Below are the code and all the weights of a small trained network. Each question names an input and a class and asks about switching units off, where a switched-off unit gives its printed mean instead of its output.

import numpy as np


def w(rows, s, z=0):
    codes = np.array(rows[::2]) - 128.0
    scale = np.full(codes.shape[1], s)
    scale[-1] = z or s
    return codes * scale


def f(y):
    return np.maximum(y, 0)


def log_softmax(a):
    a = a - a.max(-1, keepdims=True)
    return a - np.log(np.exp(a).sum(-1, keepdims=True))


def net(x, mask):
    res = np.array(x, float).reshape(1, 3) / 4 @ E
    y = f(res @ A[0][:, :-1].T + A[0][:, -1])
    res = res + np.where(mask, y, B[0][:, -1]) @ B[0][:, :-1]
    return log_softmax(res[-1] @ U[:, :-1].T + U[:, -1])


A, B = {}, {}
E = w([
[200,105,48,96,152,58],'x0',
[105,161,75,139,1,104],'x1',
[36,162,153,89,154,22],'x2',
],0.0097)
A[0] = w([
[214,164,80,144,163,62,95],'neuron 0',
[76,123,125,132,120,164,123],'neuron 1',
[121,142,88,116,65,123,121],'neuron 2',
[155,142,119,151,130,154,91],'neuron 3',
[178,105,116,126,109,180,99],'neuron 4',
[192,120,91,153,144,65,120],'neuron 5',
[133,126,105,93,124,133,106],'neuron 6',
[65,129,131,127,162,30,82],'neuron 7',
[136,129,96,115,145,90,94],'neuron 8',
[124,145,112,124,133,129,248],'neuron 9',
[171,156,116,102,116,163,93],'neuron 10',
[135,134,153,150,216,131,87],'neuron 11',
[131,142,107,136,130,129,254],'neuron 12',
[107,121,99,129,125,185,139],'neuron 13',
[111,139,85,113,6,140,106],'neuron 14',
[160,103,103,119,123,119,108],'neuron 15',
[139,155,91,132,154,131,106],'neuron 16',
[53,127,143,121,131,177,75],'neuron 17',
[152,122,128,141,232,148,123],'neuron 18',
[113,168,151,156,122,159,85],'neuron 19',
[121,139,106,121,84,126,85],'neuron 20',
[124,120,89,134,149,125,97],'neuron 21',
[174,131,130,101,108,167,191],'neuron 22',
[211,132,107,138,100,192,123],'neuron 23',
[198,134,109,142,117,178,85],'neuron 24',
[139,109,156,105,136,127,193],'neuron 25',
[67,113,120,127,145,94,202],'neuron 26',
[153,97,94,131,130,93,84],'neuron 27',
[163,145,124,146,84,88,110],'neuron 28',
[159,114,99,117,99,206,60],'neuron 29',
[58,145,132,101,137,48,79],'neuron 30',
[153,125,61,88,149,109,122],'neuron 31',
[113,95,99,148,79,96,99],'neuron 32',
[147,97,106,109,126,85,132],'neuron 33',
[145,122,91,134,122,100,90],'neuron 34',
[158,147,134,129,164,122,100],'neuron 35',
[165,136,113,94,148,122,90],'neuron 36',
[149,157,137,90,185,165,109],'neuron 37',
[141,112,105,116,141,176,91],'neuron 38',
[140,122,148,72,169,162,121],'neuron 39',
[135,115,117,157,129,141,171],'neuron 40',
[127,99,132,145,178,138,103],'neuron 41',
[146,105,102,149,135,96,171],'neuron 42',
[192,135,104,91,124,96,150],'neuron 43',
[105,117,144,141,116,169,102],'neuron 44',
[60,127,199,113,87,213,134],'neuron 45',
],0.016,0.0096)
B[0] = w([
[109,162,128,123,149,206,213],'neuron 0',
[125,138,140,130,140,172,171],'neuron 1',
[130,77,65,132,130,124,202],'neuron 2',
[120,155,125,124,148,105,154],'neuron 3',
[124,178,138,132,172,88,194],'neuron 4',
[115,144,142,137,131,191,206],'neuron 5',
[132,141,121,142,148,148,141],'neuron 6',
[109,215,118,124,196,55,229],'neuron 7',
[110,162,128,122,144,161,165],'neuron 8',
[175,60,240,116,8,91,224],'neuron 9',
[118,152,118,122,157,105,158],'neuron 10',
[120,93,35,134,167,125,196],'neuron 11',
[178,45,251,125,4,93,229],'neuron 12',
[135,135,155,120,119,102,173],'neuron 13',
[126,49,17,139,169,126,248],'neuron 14',
[117,154,136,117,138,156,164],'neuron 15',
[120,135,128,119,139,145,145],'neuron 16',
[103,182,112,122,166,198,177],'neuron 17',
[115,66,46,132,142,122,225],'neuron 18',
[103,144,128,127,157,179,162],'neuron 19',
[120,109,69,145,171,137,163],'neuron 20',
[129,143,126,136,148,150,142],'neuron 21',
[152,133,186,127,100,81,208],'neuron 22',
[119,184,145,128,180,65,232],'neuron 23',
[117,187,126,129,179,82,198],'neuron 24',
[162,82,154,128,65,114,184],'neuron 25',
[159,124,189,129,112,70,223],'neuron 26',
[120,153,115,122,157,173,165],'neuron 27',
[114,101,74,130,143,138,173],'neuron 28',
[122,182,116,126,187,82,188],'neuron 29',
[125,203,126,132,218,58,227],'neuron 30',
[118,139,142,128,131,183,197],'neuron 31',
[118,99,69,129,153,132,177],'neuron 32',
[131,141,144,137,122,166,182],'neuron 33',
[109,140,109,125,153,165,159],'neuron 34',
[117,116,92,136,140,138,153],'neuron 35',
[110,146,101,124,152,158,156],'neuron 36',
[126,98,72,136,143,130,180],'neuron 37',
[114,144,118,116,156,93,162],'neuron 38',
[130,94,81,142,136,126,181],'neuron 39',
[141,127,165,123,103,102,174],'neuron 40',
[127,104,77,143,150,131,171],'neuron 41',
[132,119,164,118,91,152,185],'neuron 42',
[126,133,160,135,104,176,204],'neuron 43',
[111,150,135,126,139,166,165],'neuron 44',
[117,162,152,124,129,251,250],'neuron 45',
],0.036,0.012)
U = w([
[139,182,181,100,150,30,73],'0',
[99,144,187,96,115,254,142],'1',
[143,22,38,132,120,103,141],'2',
[201,70,228,93,56,86,253],'3',
[125,143,87,76,73,101,11],'4',
],0.012,0.0019)

Each question gives the input, the list of numbers given to net, and the class t.
The units are the neurons (one row each of A and B). Each row of codes is followed by its name. A weight is (code - 128) times the scale printed after its matrix; where a second scale follows, it is the last column's (A, B and U).
mask holds one flag per neuron, in row order. A switched-off neuron (its flag False) gives its mean, the last column of its row in B, instead of its output. The means were averaged over made-up inputs and are rounded, as every weight is.
A unit's drop is (log p(t) with every unit on - log p(t) with that unit switched off) / (log p(t) with every unit on - log p(t) with every unit switched off).
The circuit of an input: a set's keep is (log p(t) with only the set's units on - log p(t) with every unit switched off) / (log p(t) with every unit on - log p(t) with every unit switched off). Starting from the 12 units with the biggest drops (on a tie, the unit counted first), units are removed one at a time, each time the one whose removal leaves the highest keep (on an exact tie, the one counted first), for as long as the keep stays at least 0.8.
units of the circuit, in order: the units of the circuit, biggest drop first
unit that matters most: the unit with the biggest drop
top k neurons: the k neurons with the biggest drops, biggest first
drop when u is switched off: that unit's drop, to one decimal
input [3,-8,-7], class 2: top 4 neurons : [neuron 18; neuron 11; neuron 37; neuron 39]
input [-4,6,2], class 2: units of the circuit, in order : [neuron 14]
input [5,6,2], class 2: top 3 neurons : [neuron 14; neuron 45; neuron 2]
input [-6,2,-6], class 0: top 2 neurons : [neuron 23; neuron 29]
input [-1,7,-7], class 0: top 3 neurons : [neuron 23; neuron 29; neuron 24]
input [5,5,-3], class 1: top 2 neurons : [neuron 18; neuron 0]
input [4,2,-3], class 1: top 2 neurons : [neuron 26; neuron 0]
input [-7,-6,4], class 1: top 2 neurons : [neuron 45; neuron 14]
input [-5,0,4], class 1: top 2 neurons : [neuron 45; neuron 23]
input [-6,7,2], class 2: top 2 neurons : [neuron 14; neuron 2]
input [3,-8,7], class 2: top 2 neurons : [neuron 18; neuron 11]
input [-4,-3,2], class 1: top 2 neurons : [neuron 45; neuron 14]
input [-4,6,-7], class 0: drop when neuron 23 is switched off : 0.2
input [2,1,3], class 3: drop when neuron 23 is switched off : 0.1
input [5,7,1], class 2: drop when neuron 14 is switched off : 2.1
input [8,-2,-6], class 1: unit that matters most : neuron 0
